Here is a tiny trained network, its code and every weight. The questions are about switching its units off for an input and a class, where a switched-off unit gives its printed mean instead of its output.

import numpy as np


def w(rows, s, z=0):
    codes = np.array(rows[::2]) - 128.0
    scale = np.full(codes.shape[1], s)
    scale[-1] = z or s
    return codes * scale


def f(y):
    return y / 2 * (1 + np.tanh(0.7978845608 * (y + 0.044715 * y**3)))


def log_softmax(a):
    a = a - a.max(-1, keepdims=True)
    return a - np.log(np.exp(a).sum(-1, keepdims=True))


def net(x, mask):
    res = np.array(x, float).reshape(1, 7) / 4 @ E
    y = f(res @ A[0][:, :-1].T + A[0][:, -1])
    res = res + np.where(mask, y, B[0][:, -1]) @ B[0][:, :-1]
    return log_softmax(res[-1] @ U[:, :-1].T + U[:, -1])


A, B = {}, {}
E = w([
[227,47,49,163,2,159,179,225],'x0',
[220,127,41,97,194,241,34,110],'x1',
[130,97,125,111,140,97,121,128],'x2',
[187,108,113,12,179,181,252,30],'x3',
[129,135,132,140,126,139,132,127],'x4',
[124,167,131,160,114,176,141,120],'x5',
[119,136,122,131,122,139,130,124],'x6',
],0.009)
A[0] = w([
[61,117,184,129,118,110,208,128,239],'n0',
[173,74,108,110,44,161,170,182,146],'n1',
[201,139,89,137,127,136,107,170,116],'n2',
[186,58,57,146,7,145,172,184,182],'n3',
[213,130,83,44,165,184,184,81,156],'n4',
[132,139,156,84,180,143,172,105,158],'n5',
[144,107,80,112,145,165,172,121,107],'n6',
[130,114,120,160,118,134,49,145,172],'n7',
[102,139,185,123,71,73,188,119,255],'n8',
[136,100,150,106,109,119,236,71,136],'n9',
[114,131,118,170,138,139,45,148,230],'n10',
[184,132,78,118,176,182,47,129,198],'n11',
[99,112,129,163,55,109,138,187,159],'n12',
[89,173,181,154,113,63,102,169,179],'n13',
],0.011,0.0082)
B[0] = w([
[207,165,183,137,138,82,165,139,200],'n0',
[187,63,29,211,163,222,167,163,211],'n1',
[158,26,59,114,104,190,77,87,169],'n2',
[176,2,46,158,92,157,169,190,252],'n3',
[89,173,94,139,214,137,158,70,223],'n4',
[160,182,130,58,97,166,174,47,169],'n5',
[154,126,49,144,181,111,139,131,164],'n6',
[111,94,152,90,36,151,30,136,170],'n7',
[222,174,218,157,122,85,200,190,207],'n8',
[195,204,133,65,193,232,183,229,178],'n9',
[58,93,200,106,41,109,24,93,188],'n10',
[28,115,53,74,139,183,35,59,208],'n11',
[125,89,112,173,81,66,148,208,190],'n12',
[142,123,176,187,83,40,90,107,198],'n13',
],0.0087,0.021)
U = w([
[133,192,228,242,94,3,79,92,254],'0',
[189,230,205,67,153,115,193,107,162],'1',
[12,138,195,60,97,134,1,93,218],'2',
[63,219,69,69,188,102,130,7,142],'3',
[137,59,125,244,18,61,168,216,85],'4',
[219,134,90,146,185,156,224,227,39],'5',
[127,29,62,130,31,160,42,127,42],'6',
[146,69,29,189,247,171,149,70,45],'7',
],0.0066,0.0032)

Each question gives the input, the list of numbers given to net, and the class t.
The units are the neurons (one row each of A and B). Each row of codes is followed by its name. A weight is (code - 128) times the scale printed after its matrix; where a second scale follows, it is the last column's (A, B and U).
mask holds one flag per neuron, in row order. A switched-off neuron (its flag False) gives its mean, the last column of its row in B, instead of its output. The means were averaged over made-up inputs and are rounded, as every weight is.
A unit's drop is (log p(t) with every unit on - log p(t) with that unit switched off) / (log p(t) with every unit on - log p(t) with every unit switched off).
The circuit of an input: a set's keep is (log p(t) with only the set's units on - log p(t) with every unit switched off) / (log p(t) with every unit on - log p(t) with every unit switched off). Starting from the 12 units with the biggest drops (on a tie, the unit counted first), units are removed one at a time, each time the one whose removal leaves the highest keep (on an exact tie, the one counted first), for as long as the keep stays at least 0.8.
circuit, biggest first: the units of the circuit, biggest drop first
k most important neurons: the k neurons with the biggest drops, biggest first
drop when u is switched off: that unit's drop, to one decimal
input [0,-3,-6,5,-1,0,5], class 1: 2 most important neurons => n3, n1
input [5,1,8,3,-2,-5,-2], class 7: circuit, biggest first => n8, n4
input [8,1,-4,-3,8,-8,-1], class 6: circuit, biggest first => n2
input [-1,0,4,3,-3,-5,-6], class 1: circuit, biggest first => n3, n1
input [-1,-7,8,2,8,-4,-8], class 1: circuit, biggest first => n3, n9
input [0,5,-4,-8,-4,-1,6], class 2: circuit, biggest first => n3, n10
input [-6,0,-8,6,-1,-4,3], class 1: 2 most important neurons => n11, n9
input [0,7,-2,7,-6,4,1], class 3: circuit, biggest first => n3, n11
input [-1,3,1,3,-6,-1,-6], class 3: circuit, biggest first => n3, n1
input [0,-3,-4,8,4,-2,3], class 1: 3 most important neurons => n3, n5, n1
input [3,1,-8,6,-4,-2,-1], class 7: 2 most important neurons => n4, n8
input [0,0,-2,7,-5,0,0], class 1: 2 most important neurons => n3, n9
input [-8,-7,-7,0,-7,-1,-1], class 0: 3 most important neurons => n13, n4, n1
input [-2,-4,-2,-3,-5,-2,-1], class 0: circuit, biggest first => n3
input [-8,0,-2,-1,7,8,-6], class 0: drop when n11 is switched off => 0.1
input [-6,0,1,4,-7,2,2], class 1: drop when n11 is switched off => 0.2
input [-1,2,3,-3,8,1,-2], class 2: drop when n11 is switched off => 0.0
